Below is a small trained network, with its code and all its weights. Each question gives an input and a class and asks what happens when units are switched off, that is, made to give their printed mean instead of their output.

import numpy as np


def w(rows, s, z=0):
    codes = np.array(rows[::2]) - 128.0
    scale = np.full(codes.shape[1], s)
    scale[-1] = z or s
    return codes * scale


def norm(h):
    return h / np.sqrt((h * h).mean(-1, keepdims=True) + 1e-5)


def f(y):
    return y / 2 * (1 + np.tanh(0.7978845608 * (y + 0.044715 * y**3)))


def log_softmax(a):
    a = a - a.max(-1, keepdims=True)
    return a - np.log(np.exp(a).sum(-1, keepdims=True))


def net(x, mask):
    res = np.array(x, float).reshape(1, 6) / 4 @ E
    u = 0
    for l in range(2):
        y = f(norm(res) @ A[l][:, :-1].T + A[l][:, -1])
        res = res + np.where(mask[u : u + 8], y, B[l][:, -1]) @ B[l][:, :-1]
        u += 8
    return log_softmax(norm(res)[-1] @ U[:, :-1].T + U[:, -1])


A, B = {}, {}
E = w([
[187,39,228,198,86,149,119,56,76,107],'x0',
[115,100,77,112,252,116,109,209,104,151],'x1',
[123,165,130,77,124,216,101,120,81,45],'x2',
[66,149,178,63,166,162,131,182,169,118],'x3',
[176,113,107,75,119,181,155,192,179,201],'x4',
[124,220,151,94,87,123,48,58,105,127],'x5',
],0.015)
A[0] = w([
[190,68,252,113,53,150,75,98,114,199,1],'L0N0',
[182,216,58,68,31,136,74,120,152,226,159],'L0N1',
[158,91,110,134,132,103,163,126,160,200,160],'L0N2',
[190,120,63,128,51,206,161,116,94,82,75],'L0N3',
[191,19,60,194,144,160,162,131,76,119,176],'L0N4',
[162,142,58,59,3,200,221,141,198,165,107],'L0N5',
[111,183,69,15,204,167,96,148,129,128,129],'L0N6',
[132,146,33,211,133,4,122,115,140,201,92],'L0N7',
],0.019,0.0054)
B[0] = w([
[121,168,171,193,195,222,132,55,173,196,215],'L0N0',
[132,22,68,94,98,110,90,106,25,71,228],'L0N1',
[95,66,124,141,107,140,105,178,137,151,194],'L0N2',
[96,88,80,172,121,194,134,47,120,113,194],'L0N3',
[112,39,81,101,73,144,130,120,52,96,238],'L0N4',
[127,224,159,126,86,115,235,111,255,203,237],'L0N5',
[126,141,142,63,139,136,44,209,119,89,254],'L0N6',
[99,171,56,161,154,65,150,58,189,165,238],'L0N7',
],0.022,0.017)
A[1] = w([
[133,221,169,123,87,128,85,10,90,51,151],'L1N0',
[93,180,67,33,161,186,78,143,120,145,156],'L1N1',
[217,58,157,124,188,113,171,172,73,131,68],'L1N2',
[187,214,92,86,186,79,101,182,156,156,2],'L1N3',
[175,199,212,166,166,154,174,135,154,193,46],'L1N4',
[127,165,182,147,163,71,73,117,115,129,99],'L1N5',
[139,126,79,115,120,186,159,154,149,146,80],'L1N6',
[195,143,190,123,96,147,2,76,92,139,87],'L1N7',
],0.028,0.008)
B[1] = w([
[141,175,172,54,33,81,93,221,74,45,209],'L1N0',
[111,141,116,158,216,159,95,133,89,63,252],'L1N1',
[149,196,105,142,100,148,90,47,99,51,137],'L1N2',
[140,120,94,47,237,121,164,158,163,204,182],'L1N3',
[184,155,221,166,111,135,153,156,172,138,185],'L1N4',
[103,93,118,65,36,154,163,119,155,208,147],'L1N5',
[128,181,212,135,116,2,74,106,53,176,169],'L1N6',
[157,84,157,169,136,225,137,100,116,159,183],'L1N7',
],0.024,0.021)
U = w([
[128,108,135,221,150,126,165,174,175,55,2],'0',
[137,170,142,199,171,97,157,165,210,102,17],'1',
[137,83,134,126,116,221,55,134,8,25,189],'2',
[125,150,91,71,30,42,155,152,113,90,105],'3',
[126,47,53,230,125,102,189,19,133,193,196],'4',
[107,164,82,62,240,116,114,200,155,125,164],'5',
[177,183,246,169,94,194,181,134,199,185,125],'6',
],0.016,0.0074)

Each question gives the input, the list of numbers given to net, and the class t.
The units are the neurons (one row each of A and B). Each row of codes is followed by its name. A weight is (code - 128) times the scale printed after its matrix; where a second scale follows, it is the last column's (A, B and U).
mask holds one flag per neuron, layer by layer. A switched-off neuron (its flag False) gives its mean, the last column of its row in B, instead of its output. The means were averaged over made-up inputs and are rounded, as every weight is.
A unit's drop is (log p(t) with every unit on - log p(t) with that unit switched off) / (log p(t) with every unit on - log p(t) with every unit switched off).
The circuit of an input: a set's keep is (log p(t) with only the set's units on - log p(t) with every unit switched off) / (log p(t) with every unit on - log p(t) with every unit switched off). Starting from the 12 units with the biggest drops (on a tie, the unit counted first), units are removed one at a time, each time the one whose removal leaves the highest keep (on an exact tie, the one counted first), for as long as the keep stays at least 0.8.
units of the circuit, in order: the units of the circuit, biggest drop first
k most important neurons: the k neurons with the biggest drops, biggest first
top k neurons in layer l: the k neurons of layer l with the biggest drops, biggest first
drop of u: that unit's drop, to one decimal
input [-6,-5,6,-3,7,0], class 3: units of the circuit, in order -> [L0N5 L0N1]
input [6,-4,-7,-3,-5,6], class 6: units of the circuit, in order -> [L0N0]
input [-5,-8,-4,-6,4,6], class 4: units of the circuit, in order -> [L0N1 L0N6 L0N5]
input [5,6,-4,3,-6,4], class 6: 4 most important neurons -> [L0N4 L0N1 L0N3 L1N4]
input [6,4,-5,2,-8,3], class 6: 2 most important neurons -> [L0N1 L0N0]
input [8,-4,-8,2,-3,-4], class 6: 4 most important neurons -> [L0N0 L0N1 L0N3 L1N4]
input [-6,-3,0,-1,1,-8], class 6: 2 most important neurons -> [L0N5 L0N1]
input [-1,-5,5,6,7,2], class 6: 3 most important neurons -> [L0N5 L0N4 L0N7]
input [7,-6,-4,-3,-2,-5], class 4: top 2 neurons in layer 0 -> [L0N4 L0N6]
input [-8,0,-7,-4,-1,5], class 4: 2 most important neurons -> [L0N7 L0N1]
input [7,-5,5,5,-1,5], class 6: 2 most important neurons -> [L0N0 L0N1]
input [-5,-3,-1,5,-1,4], class 2: 2 most important neurons -> [L0N1 L0N7]
input [7,-8,-4,-3,-2,4], class 6: drop of L0N0 -> 1.4
input [3,6,-6,-2,2,3], class 4: drop of L1N5 -> 0.0
input [-4,-6,-1,-6,0,5], class 3: top neuron in layer 1 -> [L1N0]
input [1,0,-2,-5,-1,-7], class 4: drop of L0N7 -> 0.2
input [-5,-7,-1,-6,-6,3], class 3: drop of L0N6 -> 0.2
